Below is a small trained network, with its code and all its weights. Each question gives an input and a target symbol and asks what happens when units are switched off, that is, made to give their printed mean instead of their output.

import numpy as np


def w(rows, s, z=0):
    codes = np.array(rows[::2]) - 128.0
    scale = np.full(codes.shape[1], s)
    scale[-1] = z or s
    return codes * scale


def norm(h):
    return h / np.sqrt((h * h).mean(-1, keepdims=True) + 1e-5)


def f(y):
    return np.maximum(y, 0)


def softmax(a):
    e = np.exp(a - a.max(-1, keepdims=True))
    return e / e.sum(-1, keepdims=True)


def log_softmax(a):
    a = a - a.max(-1, keepdims=True)
    return a - np.log(np.exp(a).sum(-1, keepdims=True))


def net(x, mask):
    ids = ['ΓΔΛΣαβεηθμπψ'.index(c) for c in x.split()]
    T = len(ids)
    res = E[ids] + P[:T]
    u = 0
    for l in range(3):
        q, k, v = (norm(res) @ M[l].T for M in (Q, K, V))
        z = softmax(np.where(np.tri(T) > 0, q @ k.T / 2**0.5, -1e9)) @ v
        res = res + np.where(mask[u], z, O[l][:, -1]) @ O[l][:, :-1]
        u += 1
        y = f(norm(res) @ A[l][:, :-1].T + A[l][:, -1])
        res = res + np.where(mask[u : u + 8], y, B[l][:, -1]) @ B[l][:, :-1]
        u += 8
    return log_softmax(norm(res)[-1] @ U[:, :-1].T + U[:, -1])


Q, K, V, O, A, B = {}, {}, {}, {}, {}, {}
E = w([
[95,126,130],'Γ',
[119,79,113],'Δ',
[110,114,156],'Λ',
[89,101,251],'Σ',
[134,140,144],'α',
[102,119,146],'β',
[92,181,136],'ε',
[171,88,146],'η',
[185,156,203],'θ',
[183,134,134],'μ',
[106,115,155],'π',
[163,117,143],'ψ',
],0.03)
P = w([
[154,179,1],'0',
[171,94,167],'1',
[146,93,149],'2',
[139,94,132],'3',
[163,127,145],'4',
[145,122,142],'5',
[115,108,120],'6',
[139,141,116],'7',
[108,151,71],'8',
[133,147,99],'9',
[135,146,100],'10',
[114,143,92],'11',
[102,126,101],'12',
[104,148,75],'13',
],0.0084)
Q[0] = w([
[91,129,227],'0.h1',
[42,100,2],'0.h1',
],0.0057)
K[0] = w([
[159,210,10],'0.h1',
[130,107,178],'0.h1',
],0.013)
V[0] = w([
[241,179,229],'0.h1',
[3,179,235],'0.h1',
],0.0061)
O[0] = w([
[132,94,40,250],'0.h1',
[253,97,158,217],'0.h1',
],0.0074,0.002)
A[0] = w([
[210,97,57,210],'0.n1',
[96,55,99,180],'0.n2',
[246,55,132,253],'0.n3',
[139,175,183,43],'0.n4',
[148,108,124,9],'0.n5',
[129,144,205,158],'0.n6',
[165,175,60,46],'0.n7',
[245,144,195,107],'0.n8',
],0.012,0.0036)
B[0] = w([
[155,103,60,179],'0.n1',
[176,144,1,180],'0.n2',
[131,175,32,251],'0.n3',
[79,66,226,168],'0.n4',
[88,122,136,129],'0.n5',
[217,101,112,200],'0.n6',
[117,117,178,138],'0.n7',
[106,98,55,254],'0.n8',
],0.008,0.0098)
Q[1] = w([
[254,164,149],'1.h1',
[45,177,54],'1.h1',
],0.01)
K[1] = w([
[243,109,186],'1.h1',
[255,43,172],'1.h1',
],0.0053)
V[1] = w([
[253,126,135],'1.h1',
[113,55,226],'1.h1',
],0.0072)
O[1] = w([
[66,39,193,252],'1.h1',
[2,192,85,56],'1.h1',
],0.0082,0.005)
A[1] = w([
[159,106,199,157],'1.n1',
[76,169,133,47],'1.n2',
[57,145,108,199],'1.n3',
[190,89,103,140],'1.n4',
[152,82,41,207],'1.n5',
[136,117,10,155],'1.n6',
[180,208,132,169],'1.n7',
[35,136,25,2],'1.n8',
],0.011,0.0046)
B[1] = w([
[153,199,107,173],'1.n1',
[114,165,166,130],'1.n2',
[197,120,148,147],'1.n3',
[196,208,169,214],'1.n4',
[211,161,208,249],'1.n5',
[198,135,113,228],'1.n6',
[16,58,111,155],'1.n7',
[111,163,255,156],'1.n8',
],0.0071,0.011)
Q[2] = w([
[36,149,218],'2.h1',
[81,10,2],'2.h1',
],0.0095)
K[2] = w([
[110,202,214],'2.h1',
[255,135,177],'2.h1',
],0.0099)
V[2] = w([
[125,196,128],'2.h1',
[154,194,7],'2.h1',
],0.014)
O[2] = w([
[2,129,84,174],'2.h1',
[122,108,62,252],'2.h1',
],0.016,0.0037)
A[2] = w([
[1,31,165,88],'2.n1',
[243,190,126,186],'2.n2',
[147,168,175,119],'2.n3',
[79,31,127,54],'2.n4',
[200,232,151,246],'2.n5',
[81,227,159,254],'2.n6',
[198,155,125,68],'2.n7',
[129,143,134,57],'2.n8',
],0.0083,0.0035)
B[2] = w([
[168,82,226,135],'2.n1',
[26,228,141,254],'2.n2',
[144,138,81,154],'2.n3',
[211,221,161,130],'2.n4',
[48,132,98,237],'2.n5',
[1,24,86,156],'2.n6',
[114,175,120,177],'2.n7',
[137,95,155,128],'2.n8',
],0.0069,0.01)
U = w([
[115,149,130,56],'Γ',
[154,121,180,91],'Δ',
[14,105,153,178],'Λ',
[176,116,142,82],'Σ',
[178,136,224,100],'α',
[250,154,93,154],'β',
[76,177,131,94],'ε',
[80,86,23,172],'η',
[98,153,126,43],'θ',
[73,171,103,79],'μ',
[117,100,173,253],'π',
[95,130,174,111],'ψ',
],0.014,0.0054)

Each question gives the input, a string of symbols that net reads in full, and the target symbol t.
The units are the heads (2 rows each of Q, K, V and O) and the neurons (one row each of A and B). Each row of codes is followed by its name. A weight is (code - 128) times the scale printed after its matrix; where a second scale follows, it is the last column's (O, A, B and U).
mask holds one flag per unit, layer by layer, with each layer's heads first. A switched-off unit (its flag False) gives its mean, the last column of its rows in O or B, instead of its output. The means were averaged over made-up inputs and are rounded, as every weight is.
A unit's drop is (log p(t) with every unit on - log p(t) with that unit switched off) / (log p(t) with every unit on - log p(t) with every unit switched off).
The circuit of an input: a set's keep is (log p(t) with only the set's units on - log p(t) with every unit switched off) / (log p(t) with every unit on - log p(t) with every unit switched off). Starting from the 12 units with the biggest drops (on a tie, the unit counted first), units are removed one at a time, each time the one whose removal leaves the highest keep (on an exact tie, the one counted first), for as long as the keep stays at least 0.8.
units of the circuit, in order: the units of the circuit, biggest drop first
most important unit: the unit with the biggest drop
k most important neurons of layer l: the k neurons of layer l with the biggest drops, biggest first
drop of u: that unit's drop, to one decimal
input θ Δ θ θ π θ μ β, target β: units of the circuit, in order	2.h1
input π Δ θ Γ θ Γ Γ θ θ θ Λ θ β, target α: units of the circuit, in order	2.h1, 0.n3
input θ Γ θ Λ ε ε ψ θ Γ, target β: 2 most important neurons of layer 0	0.n3, 0.n2
input Δ ε θ Γ ψ θ β θ Γ, target Λ: units of the circuit, in order	1.n8, 0.n6, 2.n6
input Γ θ ε θ θ π ψ μ α, target η: 4 most important neurons of layer 0	0.n8, 0.n3, 0.n1, 0.n2
input Γ ψ Γ Γ θ ε Γ θ μ α, target η: 2 most important neurons of layer 1	1.n7, 1.n5
input π θ θ Σ θ μ θ η θ, target α: 2 most important neurons of layer 0	0.n6, 0.n2
input π ψ ε θ θ α π θ θ ε θ π θ Γ, target α: 3 most important neurons of layer 1	1.n5, 1.n8, 1.n4
input Γ π θ β π ε θ, target η: 3 most important neurons of layer 1	1.n5, 1.n7, 1.n4
input ε ε θ Γ π θ θ θ θ ε, target Λ: 2 most important neurons of layer 0	0.n2, 0.n8
input Δ θ θ Γ θ Δ θ Γ, target Λ: 3 most important neurons of layer 0	0.n8, 0.n6, 0.n4
input Γ α μ ψ, target η: 2 most important neurons of layer 0	0.n3, 0.n4
input Δ ψ Γ θ ψ ε ε Γ θ θ, target Λ: 3 most important neurons of layer 0	0.n2, 0.n1, 0.n4
input π Λ θ Γ Λ, target α: units of the circuit, in order	0.h1
input π μ π Δ Δ θ θ Γ θ Δ Γ, target α: 2 most important neurons of layer 1	1.n8, 1.n5
input π θ μ θ β, target α: 2 most important neurons of layer 0	0.n6, 0.n3
input θ θ α β ψ θ ε θ θ θ θ θ β, target β: drop of 0.h1	0.5
input Δ θ Γ θ, target Λ: drop of 1.h1	0.3
input θ ψ ε Γ Γ ψ Λ, target β: drop of 0.n3	0.1
input θ Δ π, target β: most important unit	0.n2
